Q:
[[ 119.5 -194.4  162.2  100.7  107.2  164.9   -1.0]
 [ 194.4  138.2  108.7  117.0  140.1  104.5  206.2]]
A: 119.5, 206.2

Q: [-0.029 -0.106 -0.163 -0.115 -0.132 -0.063  0.126]
A: -0.029, 0.126

Q: [-0.561 -1.979  1.888  1.278 -0.924 -0.952 -1.330]
A: -0.561, -1.330

Q: [  4.9 -11.1   2.4  11.2]
A: 4.9, 11.2

Q: [-0.05  0.16 -0.07 -0.04 -0.11]
A: -0.05, -0.11

Q:
[[-0.8  0.1 -0.5 -1.0  0.8]
 [-0.4  1.7 -1.2 -0.2  0.3]]
A: -0.8, 0.3
---
[[ 189 -334  673  607    2  379]
 [-362  901  321   57  539  621]
 [ 470  377  302  -71 -312 -759]] yields 57

[[189 165 120 151 138 141  93]
 [ 22 174 230 148 110 231  88]] yields 138

[[1524 1891 2060 3972 3693 5275 7329]
 [3559 2150 2791 2058 2381 2822 9371]] yields 3693

[[920 939 943 984]
 [ 71 455 575 194]] yields 939

[[54 70 54 13 87 61 74]
 [80 60 36 87 97 56 77]] yields 87

[[3 4 5 4 7 4 4]
 [3 4 5 4 7 4 3]
 [2 4 5 3 7 3 3]] yields 7

[[172 147 210  32]
 [111 113 114 104]] yields 147

[[13  9 30 37]
 [76 79 60 47]
 [ 7  6 31 46]] yields 79

[[4 9 2 4 7]
 [4 8 1 3 7]] yields 2

[[3170 6155 7364 4848 4300 2043 6010]
 [3104 4583 8703 5851 3337 3333 5745]
 [8300 3397 5472 6414 5031 4964 3457]] yields 3337
---
[ -9 -36  -6 -30  -7  -8] => -7
[  9   7  -8 -37   3] => -37
[-38  -1   6  12] => 6
[ 37 -16  32   2 -18 -39] => -18
[ 22 -29  38  31  19] => 31
[ -6 -17  26   4 -31 -15] => -31
[-38  -9  27 -18  -4   6] => -4
[ 26  14 -22 -12 -35  -8 -21] => -8
[-39  16 -34  -7] => -34
[ 28 -31 -37 -24 -13] => -24
---
((22, 2, -17, 3, -16), (32, -1, -22, -2, -23), (17, -1, -12, -2, -12)): -22
((26, 12, 6, 16, 20, -23, 14), (19, 7, -13, 27, 12, -29, 5), (-6, -6, -17, 38, 0, -22, -3)): 12
((-12, -18, -17, -17, 28), (13, 22, -4, 16, -8), (19, -6, 32, 1, 3)): -4
((24, 0, 31, -1, -14, -23), (10, -11, -16, 12, 16, -13), (-15, 13, 17, -15, -10, 16)): 12
((34, -13, -1, 32, -18, -4), (24, -18, 1, 29, -30, -4), (-39, -7, 7, -23, -23, 0)): 29
((-16, 34, -2, 38, 11, 3), (-15, 32, -1, 39, 11, 5), (-14, 28, 0, 39, 11, 7)): 39
((-6, 17, -6, 5), (23, 6, -10, -8), (-17, 29, -8, 14)): 6
((-4, 2, -9, -24), (-2, -2, -6, 11), (-30, 2, 1, -3)): -2
((-19, -4, 8, 4, 0, -10), (-17, -6, 8, 2, 1, -13), (9, -5, -4, 7, -5, -28)): 2
((-11, 1, -25, -38), (0, -7, 18, 15), (-24, 3, 4, -1)): -7
---
[[5, 11, -7, -31, 16, 0, 12, -7, 16, 7, -26, -28, 13, 12],
 [3, 14, -17, -8, 13, 6, -16, -5, 18, 11, -9, -13, 15, -3],
 [-2, -10, -17, 1, 11, 0, -4, 6, -1, 9, 7, -3, -8, -17],
 [8, 8, -14, -22, 12, 5, 5, -2, 12, 11, -22, -23, 16, 14],
 [12, -11, -22, -12, 9, 11, 5, 10, 4, 13, -9, -13, 3, 3],
 [5, -3, -22, -6, 10, 9, -6, 3, 8, 13, -6, -12, 12, -1],
 [6, -7, -13, -25, 15, 3, 18, 3, 5, 8, -14, -20, -4, 2],
 [-18, 9, 31, 32, -20, -18, -20, -6, -14, -17, 30, 31, -5, -9],
 [-1, 0, 11, -3, 5, 3, -3, -2, 11, -9, 10, 15, -30, -26],
 [7, -8, -23, -7, 11, 9, -3, 6, 7, 13, -5, -12, 7, -4]]
-12

[[-7, 11, -15, 7, -3, 6, -7, -14, 22, 5],
 [-3, 8, -9, 5, -3, 0, -11, -11, 14, 0],
 [4, 4, -27, 14, 9, 9, -2, -10, 8, 6],
 [-6, 11, -4, 11, -3, 3, -12, -5, 14, 4],
 [-1, 5, -19, 19, 10, 10, 2, -20, 3, 7],
 [3, 2, -27, 16, 9, 8, 5, -12, 6, 4],
 [17, -7, -31, 20, 24, 7, 7, -8, -6, 3]]
-8

[[9, -7, -7, 4, -12, 6, -2],
 [-7, -24, -22, 20, -20, 26, -16],
 [-5, -6, -13, 12, -5, 12, -6],
 [0, -18, -22, 22, -18, 28, -11],
 [-1, -11, -11, 12, -10, 12, -1],
 [-8, -10, 3, 8, 5, 4, 3],
 [-8, -16, -8, 12, -2, 8, -6],
 [-6, -12, -5, 9, -8, 14, -3]]
-8

[[6, 9, -8, 4, -18, -4, -6, 3, -23, -27, -32],
 [-18, 25, -9, 18, -28, -25, -25, -20, -6, 11, -19],
 [-22, -1, -29, -3, 2, 8, 7, 7, -24, -22, -8],
 [29, -10, 23, -7, 8, -2, -10, 8, -2, -20, 6],
 [-16, 11, 22, 8, -1, 4, 19, 20, 1, 1, 11],
 [10, -23, -4, -18, 19, -2, 2, 12, -37, -2, 5],
 [22, -20, 16, -11, 16, -21, -6, 4, -33, 0, 10],
 [-9, -7, -20, -7, -3, -25, -20, -25, 23, -5, -9]]
23

[[-25, -21, -14, 23, 27, -10, 17, 32, -10, 27, 6],
 [-17, -13, 25, -2, 29, 8, -5, -15, -21, 0, 0],
 [30, 25, -2, 16, -15, 4, 6, 16, 26, 18, 11],
 [-2, 0, -14, -2, 11, -17, 26, 34, 3, -4, -11],
 [-23, -16, -9, -18, 30, -25, 31, 31, -18, -22, -25],
 [19, 18, -13, -3, -6, -14, 25, 33, 18, -6, -9],
 [-18, -12, 10, -20, 29, -11, 15, 6, -20, -22, -19],
 [-5, -1, 33, -18, 22, 9, -6, -24, -18, -18, -8],
 [33, 28, -16, 20, -20, -3, 16, 33, 33, 21, 10],
 [7, 6, -12, 16, 2, -7, 17, 30, 12, 17, 5],
 [-9, -4, -6, -18, 19, -20, 27, 26, -7, -21, -22]]
-7
---
[[ 0.02 -0.07 -0.06 -0.17  0.23  0.06 -0.17 -0.01  0.07  0.09]
 [-0.14  0.11  0.00  0.12  0.22 -0.11 -0.14 -0.01 -0.05  0.21]
 [-0.17 -0.03 -0.19  0.06  0.02 -0.18 -0.07 -0.09  0.10  0.24]
 [ 0.16  0.20  0.00 -0.13 -0.06 -0.03 -0.02  0.00 -0.05 -0.14]
 [ 0.24  0.07  0.00 -0.01 -0.16 -0.17 -0.11  0.02  0.10 -0.17]] value 0.24

[[ 0.3 -1.1 -0.4  0.0 -1.1  1.3  1.0 -0.3  0.1 -1.1  0.1  1.5 -0.4]
 [ 0.2  1.0 -0.6 -1.0  0.3 -0.1 -1.7 -0.6  1.0 -0.4 -1.9 -1.7 -0.3]
 [-0.8  1.1 -0.1  0.4  0.4 -0.2 -0.2  0.2 -0.4 -1.5 -0.7  1.0 -2.4]
 [ 0.1 -0.7 -0.3 -1.1  1.3  0.5  0.1 -1.6 -1.0 -2.1 -1.6  0.0  0.1]
 [ 0.0 -0.8 -1.3 -1.6 -0.1 -1.9 -0.4 -0.9 -0.7 -1.9  0.0  0.0 -2.1]] value 0.0

[[-1.310  0.717 -0.640 -0.069 -1.374  0.715 -1.346  0.483 -1.218  0.808
   0.700 -1.340]
 [-0.600  0.253 -1.124  1.094 -0.545  0.310 -0.412  0.770 -0.719  0.069
   0.008 -0.515]
 [-1.448  0.875 -0.545 -0.278 -1.491  0.833 -1.489  0.367 -1.309  0.938
   0.836 -1.441]
 [-0.343  0.050 -1.256  1.350 -0.240 -0.064 -0.183  0.699 -0.513  0.009
  -0.277 -0.257]
 [ 0.146 -0.289 -1.606  2.204  0.308 -0.276  0.483  0.991 -0.182 -0.572
  -0.741  0.299]
 [-2.006  1.144 -0.188 -1.144 -2.215  1.189 -2.236  0.322 -1.723  1.447
   1.392 -2.168]
 [-0.792  0.434 -0.983  0.763 -0.729  0.413 -0.651  0.603 -0.843  0.296
   0.190 -0.691]] value -0.792

[[-2.602  0.430 -0.988 -1.748 -2.669  0.327 -2.735 -0.673 -2.330  0.563]
 [-2.289  0.091 -1.233 -1.174 -2.403  0.194 -2.344 -0.301 -2.139  0.142]
 [-1.479 -0.380 -1.730 -0.016 -1.393 -0.474 -1.352 -0.265 -1.532 -0.479]
 [-0.651 -1.072 -2.313  1.352 -0.528 -0.971 -0.318  0.268 -0.972 -1.375]
 [-0.742 -0.940 -2.233  1.165 -0.579 -0.951 -0.430  0.092 -1.019 -1.222]
 [-0.260 -1.220 -2.543  1.903  0.014 -1.282  0.189  0.178 -0.667 -1.656]
 [-2.204  0.026 -1.272 -1.105 -2.300  0.051 -2.277 -0.346 -2.069  0.142]] value -2.204

[[-0.4 -1.8  0.5  1.4  1.5  0.0 -0.2 -0.2  0.1  2.1  0.8 -0.7 -0.7 -0.1
   0.2]
 [ 0.5  1.1  0.2  0.3  0.0  0.2  0.4  0.6  0.5  0.0  0.1  0.5  0.6  0.6
   0.4]
 [ 0.4  0.3  0.4  0.4  0.4  0.4  0.4  0.4  0.5  0.4  0.3  0.3  0.3  0.4
   0.4]
 [ 0.1 -0.3  0.4  0.5  0.6  0.5  0.3  0.2  0.3  0.8  0.4  0.2  0.0  0.2
   0.4]
 [-0.5 -2.1  0.6  1.1  1.4  0.5  0.1 -0.2  0.2  1.9  0.8 -0.4 -0.6 -0.2
   0.4]
 [ 0.5  0.1  0.6 -1.0  0.1  1.9  1.4  0.4  0.6 -0.1  0.3  1.3  0.8 -0.4
   0.8]] value 0.5
